Every row comes from one small tree of marks. Brackets hold a mark, then the marks that hang from it, in the order of their numbers. Every link used is in the known rows. Which tree was each row made from?
Known rows:
(j_708 j_448 (j_616 (j_682 (j_657 (j_5 j_98)))) j_750): [  -3   42  -79  -79  -38    9  -53 -249  -40   95   23  190  -17   -1
  -95  267   40 -157   -1   51   77   26   83 -165  179   -2  -86  -74
   75   70 -198    8 -174 -109  196  -12  -72  -15  -91   24    1    4
 -167   54 -651  -47  302   -7  -63 -103  192  -95 -133 -191  139   19
  173  -81  -17   82  -10  174  325   43]
(j_682 (j_657 (j_5 j_98 j_684))): [ -26   72  199    9 -114   46   16   21  -79   25   35  209  -45   93
   44  280   42 -188  -82    2 -211   34  -93 -219  -63  -33 -194 -272
   93 -146 -145   21  106   29  234 -156  143 -158   66  239   93   84
   72    3 -189   41  -30   38  -92 -314   -3  241  -94  139 -103  168
  165    3 -173 -114 -110  -53  139   54]
(j_736 (j_637 j_171 j_235)): [  52   -2  -77    4  148  -53  -45  265  153  -91   55  -63    8   96
  -56  -74 -188  156    1   -6   20  -73  -79   74  -76   14  107  -28
   49   30  268   42   -4  -19 -119   18  -70   49   52   71  -22   70
   42    3  226   18   10  -77  218  118  -38 -137    7 -101 -149   30
  -77   54    7  110   30  -50 -114  -79]
(j_936 (j_637 (j_171 j_448 j_736) (j_235 j_657) j_962)): [ -65  124  146   12  148 -113  -46   11  246 -115   64 -191   98   96
 -106  -48   10 -169   48  -41   98 -242   89  190 -224 -126   22 -254
 -202  115  -10   73  299   84 -134  193 -119  -26    9  140  -48   -8
  150   70  -64 -103   85  -93 -227  104   25 -255  -30   -4 -104  -87
  175   91  323   96 -209 -150 -101  -50]
(j_708 (j_448 (j_98 j_682)) j_616 j_750): [  94  -28 -264  162  -87  -32  -27 -331   53  109   -5   36  -78  -49
  -83   73  -10  225  -32   35  147 -163   98  -82  116    8  232  195
   42  321   60  -28   42 -108  -30    2  -25  110 -119  -80  -96 -114
  171   73 -111 -118  252 -106   74   35  150 -208 -174 -284  194 -162
   79   16  255   36  232   67  180  143]
(j_736 (j_616 (j_708 j_750)) (j_637 (j_171 j_448) j_235)): [ -23  -57  -68  -77   24 -118  -22   89  159  -53   20 -226    7   -2
 -111   72   30   42   70    2  237 -101  191   31  -42   57   49   76
  -61  121  299  -10 -184   97 -152 -107 -212    6   11   33  -57  -31
 -155  -43  -59  -79  -39   35   82 -115  100 -347   37  -43   91   31
  -85  102   91   96  207    8  -63 -274]
(j_391 (j_637 (j_171 (j_448 j_616)) j_235 j_962)): [ -23   -9   58    7   60 -132   78  220  121  -63  139 -225  -49  102
 -137  -48  -15  115   -4   33  226 -320  172  121 -111  -97   89 -218
  -42   38  231   30   37  124  -95  -44  -44   -5   40   42  -60  -73
  136  123   30 -109   38  -93  -34  111  -11 -173   -7 -161 -139  -56
   68   97  268   43 -236 -227 -153  -51]
(j_171 j_448 (j_708 (j_750 j_637))): [   2 -126  -63  -38 -130  -53   -3 -114   99  -19  -76  -90  -49  -12
  114  -81    8   37  114  -12   70  -44   39 -145 -112   -8   20  130
 -169   46  268  -32  131   99  -38 -135  -61  -16   21 -150  -38  133
  -61  -33 -359 -127   45  -12 -183  -19   49  -10  161 -136  -91  148
   15   95   32   15  107  137  125    1]
(j_936 j_391 (j_962 j_637)): [-154  -42   79    7  111  -34  -64   69 -140  -99  -43  -67   64    9
   91 -153   76   54   40  -21 -190   47 -256 -232  -25   -8  -35  120
 -113  -95   75   23  259  -11   91   53   25  101   43 -126  -27 -118
  -54   32  334  133  -60 -172  176 -291 -140  243   69 -169 -258 -205
   28    8  -97 -128  -60 -140 -243  102]
(j_171 j_448 j_708 (j_736 j_616)): [  33  -49  157  -27 -141  -16   41 -218  101   15 -101 -124  -29  -50
   83   43 -124  -77  119  -40 -278  241   85  -80 -114   -8  -47   82
 -245   90   16   29  203   69  -23 -267 -116 -104   44  -25  -12   57
 -110  -57 -255  -50 -199  146 -225  -79  -26   32  149  128  -35  -38
  -58   21   30    2  -43   99   79  -38]
(j_5 j_98 j_657 (j_684 j_616 j_682 (j_708 j_448))): [-178   27  -69   38    4  -75    7  566  102 -128   66  174   25  -60
  -97  284  -93 -443 -148   18 -295  -11  334 -139   80   52  -40 -109
  201 -250 -350  -45 -122   83   20 -229  185 -172   23  235  105   12
  182 -193 -320   69 -109  204 -597 -371  -18   19 -210  240  271  200
  -47 -128   -7 -139  306   38   83  -10]
(j_5 j_98 (j_684 (j_682 j_657))): [ -69   33  112  141  -96  -69  -20   39 -106  -41   75  123  -12   52
  -31  183  -16 -295 -119  -11 -159   13  -56  -32   31   25  -73 -172
  235 -132 -189  -12  128   73  166  -82  202 -131   52  271   88   57
   54  -93 -174   11 -106  181 -175 -293  -14  118   27  200  -12  134
   33    7 -284 -169 -124   10  148   97]
(j_235 (j_736 (j_637 j_171)) j_962): [  59  -15   42   -4   49   -7  -76 -116   84   -8   25 -147  107   79
   34 -183  -46  132   37  -21  -29  195  -79  201   60  -20   93  179
   10   60  135   28  -71   91 -166  365  -31   32  -11  104  -19  112
 -131   27  200   56 -171   41  237  299  -31 -161  -56  -23   17 -173
 -130  -45 -121   60 -223    2  -93   67]
(j_682 (j_657 (j_5 j_98 (j_684 j_616 (j_708 j_750))))): [-106  109   14   52  -82   64   84   72  -21  -10   49  180  -28  -20
  -34  428  137 -357 -124   10 -159   26  108 -459   34   26   -3 -180
   61 -173 -158  -37 -146  108   99  -28  121 -190   13  258   66   60
  174    8 -418   26  -14   25 -324 -247   51  201 -241  214  188  168
  140 -108 -152 -149  197   22  109   -7]
(j_682 (j_657 (j_5 j_684))): [ -12   32  133  -46 -139   68   36  145  -32   30   36  187 -104  101
   84  181   -7 -163  -48   -5 -167  122 -122 -154  -76  -18 -162 -202
   31  -72  -42   77   38  -70  173 -184  113  -84   60  142   85  114
  104   63 -105   36   52  -33   36  -70   -4  251   25  126  -28  187
  162   75 -150 -102 -134  -21  146   60]
(j_98 (j_5 j_657 (j_684 (j_616 (j_708 j_750)) j_682))): [-105  -33 -211  128  -61   24   36   16 -171 -131   25  204  -90  -35
   -4  139   94 -430  -99  -21   50 -248  235  127   58   78 -133   36
  247 -157  109  -56 -281    0   63 -314  201 -136   -7  223  108   42
  245 -106 -126  -49   12  130 -297 -201  111 -225  -19  274  141  312
 -108  -20   28 -138  143  155   60  -65]
(j_736 (j_637 j_171 (j_235 (j_657 j_5) j_936))): [ 161  102  179  -72   87 -113  -18  370   42  -71   48  -31  -14   72
  -30  -93  -31   63   -5   35  119  -91  -69   98  -20  -61  209 -191
  -32   70   88   58 -222   56 -180  342   43   11    9  297   77  154
   33  155  384   87   65 -108  197  344  -60 -214  -44  -22    0   42
   63  -20  -39  161  -52 -136  -60  -33]
(j_936 (j_391 j_962) (j_637 (j_171 (j_448 j_98)) j_235)): [ -47   26  120   56   12  -36    1  163  -62 -148   67  -72   25   80
   89    7   29  136   18   33 -104 -203  -11   44 -388  -81   17  -11
 -125  126  149   35   -1  131 -117   65 -125   33   -3  -16  -31 -163
  251  130  312  -83 -152 -182    9  -47  -28 -158 -186 -149  -41 -297
   78  -13  347  -84  -45 -147 -306  -91]
(j_235 (j_736 (j_616 j_682) (j_637 j_171)) j_936 j_962): [ 156  -67  256 -303   39  -32  -70    0  -32   58  -14 -222   92    8
  -24 -157  -53  161   62  -17  -52  303    3  342  163   16   84  246
   93    9 -169   24 -253   59 -201  597  -77   41  -94  194  -24   54
 -293   14  295   87 -261  253  380  357  -56 -279  -92   59  181 -307
 -234 -188 -311  148 -175   33  -97  -54]
(j_962 j_391 (j_936 (j_637 j_235))): [  -3   24   77  173  233  -31  -82  183   35 -103   13   36  101  -24
  111 -103   19  384   86   42  -56 -196 -276  -28   15   43  -45 -119
  -31   20  -17   86  133   99   59 -119    8  147   26 -160  -16 -214
  -12   25  292  119   96 -161  341  191 -157  181  169 -149 -184   61
   67   47   33   44   19 -100 -188   -7]
(j_5 (j_98 j_682 (j_684 j_616 j_708)) j_657): [ -37   74 -180   68  -22   74   66  156 -231   -4  -73  168   14 -108
 -127  137  -51 -141 -183    4 -159 -140  257  -22   47   -4  118  -84
  202 -195 -160 -218  -33   31   68  -72  168 -194    8  157   72   69
  218 -218 -261   29  -89   94 -497 -651   12   91 -157  143  -25  101
  -95 -128   69 -101  207    1    0  -30]
(j_171 (j_637 (j_235 j_657 (j_736 j_616) j_962)) j_708): [ 116  -32  418 -102  -93  -59    1 -250   25  -39  -71 -454  154   -5
   98 -163  184   39  101   10  205   90  -15  155  -29  -78  235  -68
 -116  154  -44   10 -244  180 -186  328   -7  117  -77   77  -48  146
 -336   43   10   92  -85  127  182  270   55  -17  115  169   79 -135
  -33  -75  -48   50 -309 -104 -106  -91]
(j_616 (j_682 j_657) (j_708 j_750)): [-134  -53  -89   45 -115    5  -27 -241  -29  -14  -27  -27  -98   56
  -15   61   18 -224   13  -31  427  244 -161   69  124   43 -106   55
   74   79    9  -66 -113 -102  104 -105  -13   56  -38  -44  -29   59
 -348   15 -315  -99   96   26   69   83  195 -166  213  -35  -57  108
    7   47 -233  -42  -20  165  190   -9]
(j_98 j_5 (j_682 j_657) (j_684 (j_708 (j_750 j_637)))): [ 117   -3 -408 -123 -159  169   47 -323 -319  125 -137  135  -21 -113
  -64 -145   78  -26 -118    5  132 -442   31  147  -48   42   20   11
  105  -35  207 -127   37  -39   -4  266   57  -52    4  -47   -9   63
   43  -87 -275 -160  178    3 -186 -641  100  168  -16   10   57  147
  -22  132  -55  -48  106  111   79  -49]
(j_98 (j_5 j_657) (j_684 j_616 j_708)): [ -83   73 -263  -80   -4  169  114  -10 -158   10  -49  186   10  -81
  -45  -44  -81 -160 -103   13 -188 -204  186  111  -84   25  -19    0
  144 -166  115  -71 -119  -57   27 -173  133 -153    9    0  125  118
  240 -130  -24   14 -112   20 -362 -374   27  223 -105  235  -43  224
  -79 -166  137 -100   87   93  -65  -51]
(j_235 (j_736 (j_616 j_682 j_708))): [ -20  -86  124 -129   14   81   -7 -244  -36   95  -40 -110  -14   36
   11   -1   86   30   47  -25  224  552  -58   53  119   48 -163  129
  145  -89  -72    6 -213 -101   29 -156  -47   69  -20  -54  -27  -51
 -165    8  145   40 -174  139  134  102   25 -119  199   60   -4  -65
 -133  -53 -201   10  -34   53    0 -119]
(j_5 (j_98 j_682) j_657 (j_684 j_616 j_708)): [ -84   42  -36   52  -25   25   32  305  -50  -98   -6  185   18  -33
  -66  311  -25 -335 -203  -22 -191  -67  236 -183   59    2   11 -110
  227 -202 -320 -147   21   42   83 -209  248 -194   41  294   62   59
  280 -195 -257   64  -75  145 -456 -575    5   69 -224  144   40  115
  -90 -109   -2 -134  300  -53   -5  -26]
(j_98 (j_682 (j_657 j_5)) (j_684 j_616 j_708)): [  81  102 -246  -56  -82  160  182  246 -305   79  -73  233 -102  -75
  -62  128  -18 -109 -156   26  -83   -8  109  -85    1   21  126 -142
   37 -147 -102  -80 -147 -105   26   88  100 -131    1   95   85  105
  174  -30 -229   26   81  -25 -364 -405    3  228  -36  221  153  110
   63   52  -33 -123   64  -24   87  -47]
(j_637 (j_235 j_736 (j_962 j_391 j_936))): [  19  -12  164  288   96  -22  -98 -180  210  -36   37 -121  148   -2
  172 -206   52  393   90   37  -14 -100 -195   39  187    5  -66  -98
  -44   39 -157   21  -61  185   68  303   31  191    1 -262    6 -137
 -235   24  234  215  -33    2  438  612 -108   58  179  -32   66  -92
   -3   12  -79   31 -330 -104 -149   85]
(j_616 (j_682 j_657) (j_708 j_448)): [-114  -50  -78 -127  -40   -9  -22   55   78  -37  -27    5  -56   96
  -23   19  -76 -216   21    1  327  226 -105  140   56   35 -242   -4
   37   49 -166   -3   -4 -177   86 -151  -46   74  -25  -81   -8   40
 -501  -36 -247  -43   98   61  -30  -33  158 -103  173   12  -54   99
   25   97 -147  -32  -17   81  213  -64]
(j_171 (j_708 (j_448 j_98) j_750)): [   3  -37 -112  214 -109  -48  -18 -171  172    5  -62  -83 -101  -17
   67    7 -140  141   82   13  -16  -23  -74  -57  -97   -8  161  152
 -186  230  233    2   62   16  -81  -90  -61   79  -91  -77  -82   -5
  -52   77  -64 -147   66  -84  -16  198  102  -86  -99  -79   48  -58
   85   27  132  -23  194   78  162  147]
(j_684 j_616 j_682 (j_708 j_448)): [ -86  -17 -246   20   64  -68   89  468  183  -58   45   71  -18  -59
  -84   30 -137 -127  -74   27  -86  228  161 -147  106   98  136   94
   44 -107 -113   31 -170  -36 -149  -56   41   -5   -6  -86   53  -21
  125  -20  -59   91  -38   46 -440   58  -32   54   12  129  259   99
  -51  -33  -37  -94  260   66   59   34]
(j_750 (j_637 (j_235 (j_936 j_391)))): [ 104  -89  238  -52   34  -55  -77  230   21 -118    9 -118  -51   65
   73 -172  156  271    3   24   19 -102 -133 -218  -57    8  -68  -91
    5  -52   -2   -6  -11   97  -35  234  -30  165   80 -129  -14   15
  -42  -11  229  125  -32  -53  368  142 -137   74  112 -208  -86   26
  -32  -14 -201   71   53  -69 -227 -100]
(j_616 j_682 (j_708 (j_750 (j_637 (j_235 j_657 j_936))))): [  20  -86  103  -93  -34  -93  -64   -6    9  -75  -31 -203  -63   44
  -13 -120  205  -10   45   -1  694  -85  -59   25   94    5    3  -61
  106    0  -37 -104 -196   52 -100  290   28  150  -48    6  -33   48
 -304   55   47  -25  149    4  164  474   92 -375  234  -91  -18  172
   26    1 -195  136  130   34   36 -156]
(j_936 (j_637 (j_171 (j_708 j_616))) (j_962 j_391)): [ -18   60   71  102  233   -6  -64   56 -189  -51  -30  117  157  -70
   15 -112   31  -53   70  -45   12   83 -130 -208   49  -76  175  167
 -247   73   71   71  111 -123   -7 -239  -31   20   13  -82  -63  -70
 -187  -42  266  -44   66 -165   91  236 -119   87 -304 -172 -167 -149
  -40 -137   53   30  -75    4 -219   66]
(j_98 (j_684 j_616 (j_708 j_448))): [ -64   37 -231  -89   52   74   86  223   95   65   -1   20   37  -50
  -76   -6  -75   35  -42   31 -174  -26  167 -212  -70   54   55   39
   23  -96   54  -51  -16  -43  -67  -19  -44  -48  -15 -154   37   -8
   55  -44  -32   65  -25  -76 -290  -40  -14  237  -89  171   63   97
    5  -59   91  -55  208   62   53  -35]
(j_98 (j_5 (j_684 j_616)) j_682): [ 122   -5 -180  -86   50  128   84 -119 -133  -23    3  222    5   49
    6   61   24  -44 -126  -18 -171 -374   90  -21 -116   37  -99   14
  243 -119   52  -34  150 -115   66  -74  162 -111    0  180   59   10
  423  -24  190   56  100    9 -143 -367   15   70  -89  180 -136   65
  -91   60   82 -102   67  -23   10  -26]
(j_936 (j_637 (j_171 j_448) j_235)): [ -24   28   35   71  120  -58  -22  372  150  -89   73  -37   88   74
  -25  -70 -103   99   39  -10  -28 -154   27  -14 -251  -55  -15  -84
  -31   88  176   46  127  -21 -121  -60 -144   -6   11  -35  -17    1
  140    3  -19  -30   16  -97  -69  -55   18  -99   10 -205 -150   39
   90  134  225   38  -71  -51 -137 -122]
(j_235 (j_736 (j_637 (j_171 j_708))) (j_962 (j_936 j_391))): [ 136   21  121  179  132  -31 -115 -173 -105  -72  -48 -170  109   -7
  218 -191 -113  150   78   16 -258  -24 -212  143   33   -6   41  170
 -233  104   67   32 -169  224  -91  317  -19   75   14   25  -37   39
 -324  -25  324   77 -128   67  418  208 -140  -35    4    5  140 -326
 -213   30 -208   80 -134 -104 -218   31]
(j_684 (j_682 (j_657 j_5))): [  15   10  -26   75 -124  -26   71  246 -124    4   19  224 -159   17
   18   44  -94 -135  -61   17  -44  308 -108   71   87   20   24 -130
   32  -77  -44   91 -169  -73   78  -86  119  -40   37   69  113  112
  114   63 -136   27   22   34 -160  -49  -13   86  192   78  101  177
  102   85 -203 -104 -170   39  158  125]
(j_171 (j_448 j_98) (j_708 j_750) (j_736 (j_616 j_682))): [ -10  -85   -7  -10 -246   19   32 -506   59   88 -131 -151 -164 -103
   45  136 -204  -49  148  -28  -94  138   73   77 -137   17    9  185
 -171  149  -36  -16  131   66  -44 -152 -147  -49  -95   55  -88  -55
   -7    8 -264 -250 -124  148 -196   19   88 -321   62   63  184 -180
  -12   -9  104   32  134  182  144  -26]
(j_171 (j_448 j_708) j_637): [-103  -42   21 -100 -224  -65   93 -116  124   41   26 -149  -56  -30
   91  -20  -74   45   61    1  -39  202  -25   41 -190  -29   23  114
  -55  114    2  -74  109   62   -1 -337  -84  -42   12 -158   29  171
   55   53 -103  -83 -207   -6  -19 -221    8   34  203  -67   -3   80
   10   71  187   64  -27    8   -2   -7]
(j_750 (j_637 (j_171 j_736) j_962) (j_708 j_448 j_616)): [  55  -48 -146 -129   39   54   12  122  284  107   54   65  -67   -2
 -149   -2  -53  -44   56  -54  269   90  225  160   -6  -58  -86  -57
 -210  -98  -69   90  238 -196  -99  -15 -265   32   96 -158 -135  -62
  -14 -118 -109 -158  110   18   -9  363  -23 -138 -171  -99  -20  -61
  -21   95  264  204  122    2   49  -38]
(j_98 (j_5 j_657) j_682 (j_684 (j_708 j_750))): [  17   40 -382   93 -155  137   -6 -188 -217  101 -129  167  -11 -144
  -45  -94  -86  -85 -131  -18  -96 -349  124  204   -4   -2   51   49
  123   51  226 -192 -130  -50   36   -6   96 -101  -26  -55   41   45
  190  -74 -282  -92  152  -30 -264 -605  132   51 -111  -27   57  133
  -79   22  157  -32  102  156   57   63]
(j_708 (j_448 j_98) j_616): [  -7   -4 -101   52  -28  -19   16 -220  150   88   42   17  -60   23
  -37   45  -80  207   12   46   60   39   14 -109   27    6  104  140
   16  200    2   82  114 -113   -8 -197   -2   98  -55 -131  -34  -60
   75   47  126  -48   21  -71   80  231   50   -2 -131 -152   62  -63
  107 -100  189    5  134   14   87  107]
(j_391 (j_637 (j_235 j_657 j_736 j_936) j_962)): [  72   95  499  -36  108 -142  -35  116  -36  -66   60 -395   57  124
   -9 -252  346  107  -16   36  229    7  -53  148  106 -127  168 -178
   27  145  -38   10 -133  232 -126  623  103  112  -61  163  -18   77
 -199  216  251  131  -25 -120  256  558  -53  -31   92   74 -108 -117
   66 -135  -12   52 -419 -190  -87  141]
(j_171 (j_708 j_448 j_750)): [  17  -49  -71  147  -33  -66  -66  -38  196  -25  -49  -68    0    0
   69  -33  -85   45   89  -10  -78   45  -42 -148  -20   -5   79  122
 -181  189  269  -15  -14  -11  -36  -94 -107   55  -43 -164  -56   50
 -183   59 -291  -39  173  -96  -12  183   98   14    6 -110  -48   31
   20   58   36   25   85  147  206  124]
(j_637 (j_962 j_391 j_936)): [ -99   -5   29   72  162  -90  -28 -157  241   33   37   23   15    8
   40  -92  -41  253   32   11  -35  -82 -223  101  186   24  -57  -75
 -150  -46  -86   81  208   55  213 -123   81   95   59 -300    9 -188
   27   38  368   86   57  -75  195  254 -138  228   80   12 -164   -1
   13  -23    2   14  -80 -146  -44  199]

Write each row's tree:
[ -44  -47  192  101  -30 -112  -73   70   47  -94  -16 -112  140  -42
  109 -235  161  237  104   -3  -36 -105 -247  123  249   23   37   63
 -118  -25 -156  -22  234  117  -19  452   99  111  -10 -183   37 -112
 -312   16  303  207 -107    3  206  446 -139   79  100 -127 -168  -62
   65 -119 -132  -43 -274  -53  -99  161]	(j_235 j_936 (j_962 j_391 j_637))
[ 148   55 -235  -35  -91  148   49 -373 -350   95  -87  180   -5    0
  -36 -155  -29   21 -110    4  -53 -393  -63  315 -112   -5  -59  -73
  167   43  162  -87  165 -138  134  132   92  -77  -12   55   64   96
   53  -54  -53  -59  125    1  -49 -599   94  175   50  109 -192   53
  -12  137    7  -92 -240   34  120   38]	(j_98 j_5 (j_682 j_657) j_684)
[ 128  -94   11 -161  -14   81   23  398  -31   38    5  -15 -117   -1
   -7  -36    8  190   54   -6  461  176   36   49   39    4    7  -24
  148 -136 -228  -39  -69 -165  -97  107  -89  152    7 -116  -66   57
 -212  -91  -63   28   76   71  321  572  -28  -79  126 -187  -82   79
  -50  -44  -77  184  153   62  -29 -153]	(j_750 (j_637 (j_235 j_936)) (j_708 (j_616 j_682)))
[  41  -30  177   36  138   10  -29   35   31  -40   19 -224  130   10
   24  -79  166  286   87   13 -105   81  -50    0   55   36   40  -75
   95 -101  104   90    5  -10  -58  216  -50  140   -7  -33  -43  -88
   82   34  150  165 -126   32  275   27  -85   82  241  -85 -104 -126
   53   -1    6  -16 -186 -138 -141 -108]	(j_962 (j_637 (j_235 (j_736 j_616))))
[ -46   10   57   13  228  -50 -106  356   25 -104  -56   90  167  -41
   29 -196  -61  -28  111  -31 -107   14 -143  -84  -98  -75   27   99
 -332   57   86   76  194  -81  -54 -117 -132   42   -2  -74  -70 -115
 -287  -23  247  -43   96 -188  -14   44  -99   52 -294 -117 -165 -144
  -10   27   96    8  -16  -25 -139   71]	(j_936 (j_637 (j_171 (j_708 j_448))) (j_962 j_391))
[ -65   36  -24  -60 -108   71  145  210  -12  -43   27  160 -197   80
   30  327   71 -203  -43   48   95  -35   78 -120 -123   29 -168 -152
  -12  -85 -184   82  -18  -69   52 -231   87  -54  -26  248   51    6
    7    7   30  -64  -22   19 -172  -59   67  -35 -160  319  207  144
  208   63   65 -175  202 -109  135 -118]	(j_682 (j_657 (j_5 (j_684 (j_616 (j_708 (j_448 j_98)))))))
[  55    0  281 -492  113  -42  -42 -112  -71    8  -36 -305   -5   78
  -74  -25  124    4   31    5    9  376  -66  417  193   33   90   73
   85   -9 -295   90  -89   44  -28  505   -2   87  -91  312  -46  135
 -347   40  -78   31 -156  241  361   29  -36  -31   -4  180   73 -276
 -104 -243 -355   65 -207  -29   28   -3]	(j_235 (j_736 (j_616 (j_682 j_657)) (j_637 j_962)) j_936)
[  15  -86  208  -67  102   14  -87 -244 -179   29  -47 -187  142  -72
  154 -115   74  276  120   37 -239   47 -183  182  180   79 -179  126
    6 -135 -282   71  -76  108   78  394  -10  168  -61 -153  -37 -258
 -157   10  352  210 -135  152  443  -20 -135   87  301  -59  123 -375
  -73  -11 -226   -2 -167 -148 -199  -42]	(j_235 (j_736 (j_616 j_682)) (j_962 j_637 (j_936 j_391)))
[ -23   34 -110  221  -72  -17   -5 -408  -24   59   77   -2  -56  -61
   -6  159   75  118   23  -10   45  299    6 -224  130   15  209  226
   28  158  121  -65 -154  -39   57 -298  -54   50  -26 -213  -20   85
  170  119 -122  -54  -14 -113  287  382   39   15   91 -192  113   15
   25 -111   39  106  101  119   68  116]	(j_448 (j_708 j_616 j_750))
[   1   53 -353   76  -63  109   88  -45 -201  140  -54  135  -21 -109
  -23 -165 -174  -22 -112   -3 -181 -125   -8  133  -57   71   25   70
  137 -135  193  -66  -85  -34  -40  -26  122  -97   27 -157  107  -17
  177  -30  149   -4  -69   38 -369 -264  -50  213   14  201   85  179
  -73   -1  -45  -84    1  117  -22   53]	(j_98 j_5 (j_684 j_682 j_708))
[-135   12   -6   78  138 -154   -9  -82  388   63  112   54   68    3
  -28 -121 -153  107   43   10  -47 -291  -43  184   77  -29 -114 -118
 -236   13  -61   83  250   35  171 -110  -22   -9   72 -304   35 -176
  107  -15  339  -10   21  -27  -13  129  -85   18   -1  -55  -61  -42
   16   99  204   39 -171 -167  -44  124]	(j_637 (j_171 j_448) (j_962 j_391 j_936))
[  11    1 -146 -136  -63   32  -34 -129   10  100   24  168  -75    8
  -54  168  -11 -134   32   44  123  113   53  -94  168   12  -55   -6
   19  143  -99   67 -247 -211  136  -39 -101   58  -96  -81   -8   36
 -137  113 -564  -54  380  -77   64  140  195  -89  -15 -205  211   38
  166  -14   10   92  -34  206  333   50]	(j_708 j_448 (j_616 (j_682 (j_657 j_5))) j_750)
[  84    1  403  -42   72    9  -24   44 -189   -1  -58 -206   78   -5
   72  -85  320  188   58  -19   63  477  -94  -38   87   12   18  176
   39   55  -27   34 -157   65 -163  112  -29   59  -45  101  -35  -30
 -253   42  205   98 -306  108  270  123  -80   33   13   37  -35  -94
  -62 -155 -219   -3  -16  -10 -159 -104]	(j_235 (j_736 (j_616 j_708)) (j_936 j_637))
[  72   52 -321   88  -72  122    1 -352  -92  131  -20  141   46  -77
  -20  128   56 -121 -151  -30  -32 -305  104 -240   87   42   58  154
  147  121   96  -93  -49 -106   11  -69  127  -55  -12  -70  -16  -55
  219   20 -173  -28  256  -32  -99 -219   99  100 -248  -87  183   37
  -47  -20   80   -4  205  111   44   49]	(j_98 (j_5 (j_684 (j_708 j_616 j_750))) j_682)
[ -84   74   44  -28 -161   87   70  291   31   48   12  157  -87   38
   71  223  -59 -273  -97  -11 -159  243 -105 -265  -37    3  -98 -171
  -32  -91 -131   50  -57  -48   82 -181  136  -95   80   59   80   97
   28   46 -172   42   -3   -9 -151  -98  -23  347  -55  151  143  205
  147   28 -189 -124   29  -27   80   38]	(j_682 (j_657 (j_5 (j_684 j_708))))
[ -82   83   36  205   28  -98   -2 -275  190   14   89  -48  -68  -44
   47   60 -198  -22   34  -23 -356  -58    3   95 -118  -50 -179  -40
 -343   44 -170    1  179  129  126 -128 -169  -49   96 -220   -5  -79
  199   30  188 -109 -190   22  108  -29 -143  -87   85    8  215 -235
  -33  163  180  138  -57 -188 -162   32]	(j_637 (j_171 (j_448 j_708) j_736) (j_962 (j_936 j_391)))
[ 115 -122 -363 -127   -6   62   38   22 -174   39  -89   46  -65  -62
  -89  -42  203  147  -23   20  287 -382  267  -64   -4   71  -23   87
   84 -118  207 -157  -17  -37  -45   87  -89    0  -37  -67  -55  -64
    6 -110 -167  -92  221  -58 -185 -273   83 -187   20   35   31  153
  -50  180  127   18  348   89  149 -191]	(j_98 j_682 (j_684 (j_616 (j_708 j_448 (j_750 j_637)))))
[ -17  -25  139   67   16  -55  -36  135  -27   10   85  113   38    8
  -54 -213   68   66    7   19   82   26 -157   63   98  -33  -64  -27
  -28   46  191   46   32   31   33 -127  -10  -20   82  -86   19 -133
   14   52  534    9  -28 -232  125  256 -102   -9   69 -159 -253   38
  -75   13   68   15 -190    8  -79  134]	(j_962 (j_391 (j_637 j_171)))
[  36  -30   95 -143   80   -5    3    0    8   99  -23   46   47  -93
    3    5 -305   36  113  -18 -265    7   47  190 -115   18 -213   76
  -62   20 -168  117  181   -9  -23 -123 -186 -107  -18   37  -34 -197
   87  -40   84  -98 -120  158  -34 -199  -67 -170  121   -9   56 -142
  -70  115   90  136   55   24  -49 -162]	(j_962 (j_936 (j_637 (j_171 j_448 (j_736 (j_616 j_682))))))
[ -15   52  -71  208  -17  -84  -12 -429  238   55   22 -125   -7  -24
  -51   69 -107 -239   63  -77  -55 -141  218  -70   34  -89  121   77
 -357  231  158   -3  137  -20  -22  -38 -173  -95    3 -147  -91   55
  -31   -5 -474 -213  115   32 -233  332   89 -267 -193  -78  107 -129
    8  -10  283  140 -165  117  106   72]	(j_637 (j_171 j_448 (j_708 j_616 j_750) j_736) j_962)
[  10    6  -74 -105   65  123   84 -155  -12  -29   54  167   20   80
   36   58   31  -73  -61  -10 -210 -250   43 -108 -157   44 -160   14
  201 -149  125   39  128  -66   76 -178  130 -109   19  117   85   34
  362    3  253   70  -32   -9  -77 -104   -5  175  -80  235 -180  145
  -42  -50   39 -108   25   17  -18  -23]	(j_98 (j_5 (j_684 j_616)))
[  54   -3   51  104  -46    6  -40  -48  -52   30   -2  117   21   60
   -1  163   -9    5 -125  -38 -180 -139  -33 -176  -33  -14  -85  -78
  210  -84  -90 -119  277   24  148 -105  151 -114   45  161   16  -37
  197  -56    1   52   23   45 -109 -420  -18   76  -96   13 -191   22
  -27   62  -69  -70   57  -61   77   74]	(j_5 (j_98 j_682) j_684)
[ -26  -37 -135  -38  -48  130   32   30  -19  121   21  108  -91    3
  -26   78 -106    2   42  -28  330  469  -39   72   52    9  -12   97
  126  -49 -127  -20  -20 -253   38 -294  -67   66    1 -141  -37   14
  -53  -31  -74   -1   81  -25  148  386   59   19  132 -139 -163    1
  -52  -37    6   61   94  134  103   43]	(j_750 (j_708 (j_616 j_682)))
[ -74   12  150    3  188   -9  -91  208 -161  -77    6   62   82   32
    5 -145    8   -2   -7  -44 -158  149 -196 -229 -171  -72  -16  130
 -130   11  132   56   98  -45  -13  -55  -91   35   38  -10  -52 -101
   78   34  431   17  -53 -216  193 -236 -110  118 -211 -189 -182 -231
  -46    7  -71  -45   10  -91 -337   45]	(j_936 j_391 (j_637 j_171) j_962)
[ 102  -58  238 -173   -8   87    6   21   49   22   24 -145   26   12
  -42  -90  309  147   95   23  496  380   61  152  -79  -32   48 -204
   92 -161  -32   69 -126   19 -143  116  -84  156   48  121  -51   42
   92  -18  219   58  -89   11  294  282  -20   46  293   33  -94  -17
    4   58  -37   40   61 -122  -63 -134]	(j_750 (j_637 (j_235 j_657 (j_736 j_616))) j_708)
